Below is a small trained network, with its code and all its weights. Each question gives an input and a class and asks what happens when units are switched off, that is, made to give their printed mean instead of their output.

import numpy as np


def w(rows, s, z=0):
    codes = np.array(rows[::2]) - 128.0
    scale = np.full(codes.shape[1], s)
    scale[-1] = z or s
    return codes * scale


def f(y):
    return y / 2 * (1 + np.tanh(0.7978845608 * (y + 0.044715 * y**3)))


def log_softmax(a):
    a = a - a.max(-1, keepdims=True)
    return a - np.log(np.exp(a).sum(-1, keepdims=True))


def net(x, mask):
    res = np.array(x, float).reshape(1, 8) / 4 @ E
    y = f(res @ A[0][:, :-1].T + A[0][:, -1])
    res = res + np.where(mask, y, B[0][:, -1]) @ B[0][:, :-1]
    return log_softmax(res[-1] @ U[:, :-1].T + U[:, -1])


A, B = {}, {}
E = w([
[186,169,113,201,233,172,115,196,120,57,155,172],'x0',
[126,130,73,63,186,204,135,177,119,101,175,122],'x1',
[116,131,128,139,113,137,219,126,61,164,215,110],'x2',
[85,122,194,204,238,133,164,131,254,122,78,180],'x3',
[159,196,193,165,65,156,145,106,132,127,181,197],'x4',
[158,6,115,112,108,131,113,149,76,42,154,146],'x5',
[156,64,86,155,132,74,141,116,154,26,150,121],'x6',
[117,153,55,149,136,68,169,170,198,153,143,182],'x7',
],0.0091)
A[0] = w([
[42,150,54,67,115,113,152,142,174,135,80,109,163],'N1',
[166,159,85,173,67,212,18,179,155,131,53,103,140],'N2',
[209,104,1,196,132,25,103,109,120,55,81,119,196],'N3',
[144,152,106,124,116,142,111,145,145,100,188,141,52],'N4',
[150,201,157,75,71,109,132,89,56,158,187,153,127],'N5',
[110,110,102,29,111,143,171,149,100,96,203,150,126],'N6',
[137,100,93,179,189,82,107,189,156,128,120,145,96],'N7',
[170,143,78,97,84,61,53,188,117,32,148,128,187],'N8',
[143,68,183,175,54,49,132,65,144,89,85,118,255],'N9',
[182,171,139,96,158,226,79,121,117,160,101,51,185],'N10',
],0.0073,0.0039)
B[0] = w([
[32,161,93,223,68,200,48,96,70,147,254,131,195],'N1',
[142,168,145,98,83,228,77,166,80,76,99,53,194],'N2',
[112,152,71,176,104,57,109,79,232,118,81,60,249],'N3',
[153,166,55,68,139,90,127,174,191,141,132,174,144],'N4',
[99,180,60,104,108,122,87,123,99,223,200,95,229],'N5',
[142,116,147,97,136,177,200,147,91,130,92,126,213],'N6',
[97,161,36,68,114,89,84,144,158,148,198,135,191],'N7',
[114,99,161,116,169,89,159,170,166,58,62,174,233],'N8',
[80,149,101,134,117,150,126,115,125,44,91,101,255],'N9',
[163,191,168,230,73,179,153,139,127,151,65,122,215],'N10',
],0.0086,0.0095)
U = w([
[107,142,132,171,110,72,123,107,194,2,39,126,212],'0',
[175,164,110,77,161,79,133,163,164,158,132,179,4],'1',
[151,147,143,85,93,175,128,147,94,130,60,111,129],'2',
[98,191,99,129,80,128,38,111,127,234,205,115,147],'3',
],0.0091,0.0036)

Each question gives the input, the list of numbers given to net, and the class t.
The units are the neurons (one row each of A and B). Each row of codes is followed by its name. A weight is (code - 128) times the scale printed after its matrix; where a second scale follows, it is the last column's (A, B and U).
mask holds one flag per neuron, in row order. A switched-off neuron (its flag False) gives its mean, the last column of its row in B, instead of its output. The means were averaged over made-up inputs and are rounded, as every weight is.
A unit's drop is (log p(t) with every unit on - log p(t) with that unit switched off) / (log p(t) with every unit on - log p(t) with every unit switched off).
The circuit of an input: a set's keep is (log p(t) with only the set's units on - log p(t) with every unit switched off) / (log p(t) with every unit on - log p(t) with every unit switched off). Starting from all 10 units, units are removed one at a time, each time the one whose removal leaves the highest keep (on an exact tie, the one counted first), for as long as the keep stays at least 0.8.
circuit, biggest first: the units of the circuit, biggest drop first
unit that matters most: the unit with the biggest drop
top k neurons: the k neurons with the biggest drops, biggest first
drop when u is switched off: that unit's drop, to one decimal
input [4,-4,1,-4,-5,1,-5,-1], class 2: circuit, biggest first : [N1; N3]
input [-2,6,0,-5,6,-2,5,-5], class 2: circuit, biggest first : [N6]
input [-4,5,-7,6,3,-1,2,4], class 3: top 2 neurons : [N1; N8]
input [5,4,0,8,-3,1,2,1], class 1: circuit, biggest first : [N7; N9]
input [7,8,7,4,1,-2,-3,3], class 1: top 2 neurons : [N1; N5]
input [8,8,-7,1,-8,3,-7,6], class 3: top 3 neurons : [N7; N1; N9]
input [1,-7,-8,-4,-7,-8,-6,-4], class 2: top 2 neurons : [N2; N5]
input [-4,5,2,-8,6,7,-2,2], class 2: top 4 neurons : [N6; N8; N1; N7]
input [4,2,-2,2,-5,-5,-7,-4], class 2: top 2 neurons : [N5; N10]
input [-8,-7,0,-7,-4,-1,4,-8], class 0: top 4 neurons : [N9; N7; N8; N1]
input [8,-5,8,1,8,0,4,2], class 3: top 4 neurons : [N8; N6; N5; N9]
input [3,-8,8,5,-6,-7,-3,-6], class 2: top 2 neurons : [N3; N8]
input [8,0,-6,-3,6,-1,-8,-1], class 2: top 2 neurons : [N2; N1]
input [8,8,-1,-7,-8,3,1,2], class 0: unit that matters most : N3
input [-7,4,-8,0,-4,-5,0,-3], class 3: drop when N1 is switched off : 2.3
input [3,2,-7,3,-4,-7,-8,-6], class 2: drop when N10 is switched off : 0.1
input [0,3,-7,8,-4,-4,-7,4], class 3: drop when N3 is switched off : 0.0
